Below are the code and all the weights of a small trained network. Each question names an input and a class and asks about switching units off, where a switched-off unit gives its printed mean instead of its output.

import numpy as np


def w(rows, s, z=0):
    codes = np.array(rows[::2]) - 128.0
    scale = np.full(codes.shape[1], s)
    scale[-1] = z or s
    return codes * scale


def f(y):
    return y / 2 * (1 + np.tanh(0.7978845608 * (y + 0.044715 * y**3)))


def log_softmax(a):
    a = a - a.max(-1, keepdims=True)
    return a - np.log(np.exp(a).sum(-1, keepdims=True))


def net(x, mask):
    res = np.array(x, float).reshape(1, 8) / 4 @ E
    y = f(res @ A[0][:, :-1].T + A[0][:, -1])
    res = res + np.where(mask, y, B[0][:, -1]) @ B[0][:, :-1]
    return log_softmax(res[-1] @ U[:, :-1].T + U[:, -1])


A, B = {}, {}
E = w([
[89,137,88,81,98,117],'x0',
[105,77,153,111,160,48],'x1',
[96,212,132,146,220,105],'x2',
[254,164,144,56,126,117],'x3',
[85,120,128,140,84,81],'x4',
[111,119,61,161,123,149],'x5',
[52,105,54,96,119,99],'x6',
[75,131,213,61,115,164],'x7',
],0.0096)
A[0] = w([
[165,96,166,156,51,218,212],'N1',
[114,131,143,175,188,141,219],'N2',
[185,174,127,107,193,100,207],'N3',
[176,102,159,123,179,129,159],'N4',
[88,245,160,98,122,174,217],'N5',
[110,154,126,78,80,35,180],'N6',
[146,197,185,106,159,113,229],'N7',
[139,53,159,140,68,193,195],'N8',
[123,91,159,82,109,51,214],'N9',
[136,129,141,108,177,52,209],'N10',
[109,152,179,157,129,151,80],'N11',
[205,148,38,116,122,184,254],'N12',
[50,50,106,204,148,180,174],'N13',
],0.012,0.0035)
B[0] = w([
[230,55,184,153,175,114,223],'N1',
[93,112,84,76,197,64,184],'N2',
[177,179,59,77,92,100,224],'N3',
[181,128,139,101,159,68,187],'N4',
[77,109,193,47,181,186,210],'N5',
[75,146,133,241,2,182,191],'N6',
[142,208,173,64,103,112,217],'N7',
[163,38,179,169,135,110,202],'N8',
[101,121,115,147,53,132,197],'N9',
[62,137,81,91,57,72,191],'N10',
[123,155,164,130,97,160,150],'N11',
[223,144,85,139,121,183,246],'N12',
[83,89,102,125,203,66,224],'N13',
],0.009,0.012)
U = w([
[222,134,93,154,117,197,254],'0',
[204,185,110,87,139,1,39],'1',
[131,153,226,17,175,215,92],'2',
[225,61,229,201,152,85,32],'3',
[72,115,81,167,238,52,225],'4',
[72,114,150,231,41,144,8],'5',
],0.0086,0.001)

Each question gives the input, the list of numbers given to net, and the class t.
The units are the neurons (one row each of A and B). Each row of codes is followed by its name. A weight is (code - 128) times the scale printed after its matrix; where a second scale follows, it is the last column's (A, B and U).
mask holds one flag per neuron, in row order. A switched-off neuron (its flag False) gives its mean, the last column of its row in B, instead of its output. The means were averaged over made-up inputs and are rounded, as every weight is.
A unit's drop is (log p(t) with every unit on - log p(t) with that unit switched off) / (log p(t) with every unit on - log p(t) with every unit switched off).
The circuit of an input: a set's keep is (log p(t) with only the set's units on - log p(t) with every unit switched off) / (log p(t) with every unit on - log p(t) with every unit switched off). Starting from the 12 units with the biggest drops (on a tie, the unit counted first), units are removed one at a time, each time the one whose removal leaves the highest keep (on an exact tie, the one counted first), for as long as the keep stays at least 0.8.
units of the circuit, in order: the units of the circuit, biggest drop first
k most important neurons: the k neurons with the biggest drops, biggest first
drop when u is switched off: that unit's drop, to one decimal
input [1,4,3,-5,1,-4,2,7], class 5: units of the circuit, in order : (N6 N9)
input [6,2,1,-2,8,-3,-4,7], class 5: units of the circuit, in order : (N6)
input [8,-2,-1,-6,-2,2,-8,2], class 3: units of the circuit, in order : (N1 N8)
input [6,4,-1,3,0,4,-7,-4], class 0: units of the circuit, in order : (N13 N12)
input [8,-8,1,-6,-7,6,3,3], class 4: 2 most important neurons : (N13 N7)
input [0,-4,-4,-3,2,6,-2,-6], class 3: units of the circuit, in order : (N1 N8)
input [-7,-7,-5,1,1,2,1,-3], class 3: 2 most important neurons : (N1 N8)
input [-7,-5,2,7,-4,-6,-7,-2], class 1: 2 most important neurons : (N3 N4)
input [-3,0,-1,1,-1,7,5,-3], class 4: 3 most important neurons : (N13 N3 N6)
input [-5,0,-7,-8,1,-1,7,3], class 4: 2 most important neurons : (N13 N12)
input [-4,-3,5,2,-1,6,-8,-7], class 1: 2 most important neurons : (N2 N3)
input [-7,2,-3,-7,-6,3,1,7], class 4: 3 most important neurons : (N13 N2 N12)
input [-3,2,-6,4,4,6,4,-4], class 0: drop when N12 is switched off : 0.6
input [-2,-2,-5,-3,6,3,7,-6], class 4: units of the circuit, in order : (N13)
input [3,3,1,3,5,-6,-3,2], class 5: drop when N9 is switched off : 0.1
input [5,-1,0,7,0,6,7,-1], class 0: drop when N5 is switched off : 0.0
input [-2,2,6,-2,1,-6,7,4], class 5: units of the circuit, in order : (N6 N9)
